Below are the code and all the weights of a small trained network. Each question names an input and a class and asks about switching units off, where a switched-off unit gives its printed mean instead of its output.

import numpy as np


def w(rows, s, z=0):
    codes = np.array(rows[::2]) - 128.0
    scale = np.full(codes.shape[1], s)
    scale[-1] = z or s
    return codes * scale


def norm(h):
    return h / np.sqrt((h * h).mean(-1, keepdims=True) + 1e-5)


def f(y):
    return np.maximum(y, 0)


def log_softmax(a):
    a = a - a.max(-1, keepdims=True)
    return a - np.log(np.exp(a).sum(-1, keepdims=True))


def net(x, mask):
    res = np.array(x, float).reshape(1, 4) / 4 @ E
    u = 0
    for l in range(2):
        y = f(norm(res) @ A[l][:, :-1].T + A[l][:, -1])
        res = res + np.where(mask[u : u + 6], y, B[l][:, -1]) @ B[l][:, :-1]
        u += 6
    return log_softmax(norm(res)[-1] @ U[:, :-1].T + U[:, -1])


A, B = {}, {}
E = w([
[149,1,143,154,162,103,183],'x0',
[122,135,118,135,138,120,129],'x1',
[156,183,168,136,67,89,170],'x2',
[168,89,11,144,56,140,149],'x3',
],0.0083)
A[0] = w([
[193,157,208,139,107,36,178,68],'L0N1',
[164,96,156,130,147,32,237,40],'L0N2',
[172,139,2,163,53,172,137,66],'L0N3',
[163,86,21,131,88,121,214,18],'L0N4',
[207,148,130,151,32,57,171,68],'L0N5',
[141,39,116,159,87,162,220,3],'L0N6',
],0.0077,0.0053)
B[0] = w([
[71,100,145,213,38,197,99,193],'L0N1',
[43,69,176,198,119,178,164,187],'L0N2',
[66,119,163,61,138,190,212,255],'L0N3',
[130,169,77,140,98,69,5,219],'L0N4',
[210,254,163,80,152,119,171,220],'L0N5',
[139,137,189,155,147,87,42,187],'L0N6',
],0.0093,0.0064)
A[1] = w([
[70,146,84,47,108,135,65,150],'L1N1',
[186,35,53,143,65,70,126,156],'L1N2',
[125,32,181,180,159,100,175,76],'L1N3',
[108,145,153,175,125,125,33,249],'L1N4',
[153,156,211,169,54,53,115,17],'L1N5',
[136,200,118,148,2,71,101,109],'L1N6',
],0.0084,0.0022)
B[1] = w([
[166,44,220,228,104,188,180,238],'L1N1',
[179,216,255,192,148,125,55,171],'L1N2',
[135,178,30,23,143,163,208,207],'L1N3',
[194,85,66,129,154,115,52,247],'L1N4',
[46,104,60,148,31,76,173,215],'L1N5',
[115,123,89,102,188,26,107,254],'L1N6',
],0.0088,0.0063)
U = w([
[195,78,166,188,179,143,25,131],'0',
[82,81,162,178,64,210,196,230],'1',
[106,161,124,171,82,2,77,142],'2',
[150,226,148,46,90,114,213,3],'3',
[118,92,72,30,199,129,163,135],'4',
],0.016,0.0026)

Each question gives the input, the list of numbers given to net, and the class t.
The units are the neurons (one row each of A and B). Each row of codes is followed by its name. A weight is (code - 128) times the scale printed after its matrix; where a second scale follows, it is the last column's (A, B and U).
mask holds one flag per neuron, layer by layer. A switched-off neuron (its flag False) gives its mean, the last column of its row in B, instead of its output. The means were averaged over made-up inputs and are rounded, as every weight is.
A unit's drop is (log p(t) with every unit on - log p(t) with that unit switched off) / (log p(t) with every unit on - log p(t) with every unit switched off).
The circuit of an input: a set's keep is (log p(t) with only the set's units on - log p(t) with every unit switched off) / (log p(t) with every unit on - log p(t) with every unit switched off). Starting from all 12 units, units are removed one at a time, each time the one whose removal leaves the highest keep (on an exact tie, the one counted first), for as long as the keep stays at least 0.8.
circuit, biggest first: the units of the circuit, biggest drop first
top k neurons: the k neurons with the biggest drops, biggest first
top k neurons in layer l: the k neurons of layer l with the biggest drops, biggest first
input [2,-5,-7,-7], class 4: circuit, biggest first => L0N4, L1N1
input [-8,2,-7,8], class 1: top 2 neurons => L0N3, L1N1
input [5,4,8,-2], class 1: circuit, biggest first => L0N2
input [-8,-7,8,-2], class 2: top 3 neurons => L0N3, L1N6, L1N3
input [1,-3,-2,-8], class 4: top 2 neurons => L0N4, L1N1
input [-2,2,0,-1], class 0: top 2 neurons => L0N3, L0N5
input [2,5,-5,-7], class 4: top 2 neurons => L0N4, L1N3
input [8,4,-1,-2], class 4: top 2 neurons => L1N3, L1N1
input [2,0,0,-4], class 4: circuit, biggest first => L1N3, L0N5
input [-1,6,0,3], class 1: top 4 neurons => L0N3, L1N1, L0N4, L1N3
input [-1,3,0,-2], class 0: circuit, biggest first => L0N3, L1N4
input [-6,-3,0,-5], class 0: top 2 neurons in layer 0 => L0N5, L0N3
input [-7,8,-1,7], class 1: top 2 neurons => L0N3, L1N1
input [-1,-4,7,0], class 2: top 2 neurons => L0N3, L0N1
input [8,4,0,-5], class 4: top 4 neurons in layer 1 => L1N3, L1N1, L1N5, L1N2
input [-1,-1,3,6], class 3: circuit, biggest first => L0N5
input [6,8,-1,-4], class 4: top 2 neurons in layer 1 => L1N3, L1N1
input [2,7,0,8], class 0: top 4 neurons => L0N4, L1N1, L1N5, L0N3
input [3,-4,-3,-8], class 4: top 2 neurons => L1N3, L0N4
input [1,-3,8,-8], class 1: circuit, biggest first => L0N1
input [3,-8,-8,8], class 0: top 2 neurons => L1N2, L0N4
input [4,-1,8,6], class 2: top 2 neurons in layer 0 => L0N4, L0N6
input [1,-4,7,-7], class 1: top 3 neurons in layer 0 => L0N4, L0N1, L0N2
input [-5,0,8,0], class 2: top 3 neurons in layer 1 => L1N6, L1N3, L1N5
